Below are the code and all the weights of a small trained network. Each question names an input and a class and asks about switching units off, where a switched-off unit gives its printed mean instead of its output.

import numpy as np


def w(rows, s, z=0):
    codes = np.array(rows[::2]) - 128.0
    scale = np.full(codes.shape[1], s)
    scale[-1] = z or s
    return codes * scale


def norm(h):
    return h / np.sqrt((h * h).mean(-1, keepdims=True) + 1e-5)


def f(y):
    return np.maximum(y, 0)


def log_softmax(a):
    a = a - a.max(-1, keepdims=True)
    return a - np.log(np.exp(a).sum(-1, keepdims=True))


def net(x, mask):
    res = np.array(x, float).reshape(1, 5) / 4 @ E
    u = 0
    for l in range(2):
        y = f(norm(res) @ A[l][:, :-1].T + A[l][:, -1])
        res = res + np.where(mask[u : u + 12], y, B[l][:, -1]) @ B[l][:, :-1]
        u += 12
    return log_softmax(norm(res)[-1] @ U[:, :-1].T + U[:, -1])


A, B = {}, {}
E = w([
[24,89,43,44],'x0',
[83,231,119,207],'x1',
[127,129,128,126],'x2',
[189,93,4,183],'x3',
[127,128,128,129],'x4',
],0.0017)
A[0] = w([
[41,85,62,129,64],'L0N0',
[87,178,130,128,1],'L0N1',
[121,93,87,60,49],'L0N2',
[192,33,74,179,70],'L0N3',
[190,130,79,157,108],'L0N4',
[161,141,198,127,159],'L0N5',
[119,85,45,168,56],'L0N6',
[210,121,71,90,138],'L0N7',
[177,36,161,80,68],'L0N8',
[198,106,93,190,101],'L0N9',
[2,128,107,50,126],'L0N10',
[53,187,116,212,184],'L0N11',
],0.0051,0.0022)
B[0] = w([
[198,168,70,10,186],'L0N0',
[78,112,153,71,141],'L0N1',
[82,80,215,154,167],'L0N2',
[202,107,253,146,196],'L0N3',
[84,108,154,201,183],'L0N4',
[184,132,42,63,205],'L0N5',
[194,163,41,81,170],'L0N6',
[135,121,199,132,185],'L0N7',
[100,215,188,145,187],'L0N8',
[73,85,171,181,199],'L0N9',
[77,75,197,219,251],'L0N10',
[96,201,42,102,229],'L0N11',
],0.0034)
A[1] = w([
[92,67,108,73,92],'L1N0',
[199,132,185,114,118],'L1N1',
[125,203,193,81,88],'L1N2',
[128,96,74,133,83],'L1N3',
[215,163,113,123,127],'L1N4',
[200,104,155,21,149],'L1N5',
[140,128,89,195,12],'L1N6',
[170,64,175,57,170],'L1N7',
[86,149,149,85,81],'L1N8',
[125,253,106,119,88],'L1N9',
[119,112,199,103,133],'L1N10',
[56,109,99,124,5],'L1N11',
],0.0063,0.0024)
B[1] = w([
[182,126,177,165,174],'L1N0',
[117,161,80,85,239],'L1N1',
[198,135,83,90,216],'L1N2',
[198,155,37,114,141],'L1N3',
[76,126,119,30,205],'L1N4',
[65,193,95,251,232],'L1N5',
[15,252,134,175,153],'L1N6',
[88,57,69,161,254],'L1N7',
[128,173,175,101,178],'L1N8',
[197,42,230,110,229],'L1N9',
[168,117,54,71,235],'L1N10',
[118,220,141,122,159],'L1N11',
],0.0037,0.0032)
U = w([
[164,194,22,64,252],'0',
[223,201,224,57,121],'1',
[234,48,202,193,90],'2',
[115,205,171,250,119],'3',
[48,37,194,79,142],'4',
[29,219,205,69,53],'5',
[100,56,53,198,90],'6',
],0.013,0.0026)

Each question gives the input, the list of numbers given to net, and the class t.
The units are the neurons (one row each of A and B). Each row of codes is followed by its name. A weight is (code - 128) times the scale printed after its matrix; where a second scale follows, it is the last column's (A, B and U).
mask holds one flag per neuron, layer by layer. A switched-off neuron (its flag False) gives its mean, the last column of its row in B, instead of its output. The means were averaged over made-up inputs and are rounded, as every weight is.
A unit's drop is (log p(t) with every unit on - log p(t) with that unit switched off) / (log p(t) with every unit on - log p(t) with every unit switched off).
The circuit of an input: a set's keep is (log p(t) with only the set's units on - log p(t) with every unit switched off) / (log p(t) with every unit on - log p(t) with every unit switched off). Starting from the 12 units with the biggest drops (on a tie, the unit counted first), units are removed one at a time, each time the one whose removal leaves the highest keep (on an exact tie, the one counted first), for as long as the keep stays at least 0.8.
circuit, biggest first: the units of the circuit, biggest drop first
unit that matters most: the unit with the biggest drop
top k neurons: the k neurons with the biggest drops, biggest first
drop when u is switched off: that unit's drop, to one decimal
input [4,-5,-3,3,3], class 6: unit that matters most	L1N5
input [-4,8,1,-2,0], class 1: circuit, biggest first	L1N9, L0N10, L1N5
input [-1,2,6,0,-2], class 1: circuit, biggest first	L1N9, L0N11
input [-2,8,-2,0,0], class 1: top 3 neurons	L1N9, L0N10, L1N5
input [-5,-8,3,-1,-2], class 0: top 2 neurons	L0N8, L0N10
input [4,-5,7,1,-3], class 6: top 2 neurons	L1N7, L0N0
input [-4,7,-8,-2,-6], class 1: top 2 neurons	L1N9, L0N10
input [0,3,5,5,1], class 3: top 2 neurons	L0N4, L0N9
input [2,-7,-6,1,-6], class 6: top 3 neurons	L1N7, L1N5, L1N9
input [-1,6,-6,-7,6], class 1: top 2 neurons	L1N9, L1N2
input [-2,-2,-5,8,6], class 2: top 2 neurons	L0N3, L1N5
input [-1,2,3,-5,-7], class 1: drop when L1N9 is switched off	0.1
input [-5,8,4,-7,-2], class 1: drop when L1N9 is switched off	0.3
input [-2,-4,-7,8,5], class 2: circuit, biggest first	L0N3
input [-2,6,-1,-7,5], class 1: drop when L1N9 is switched off	0.3
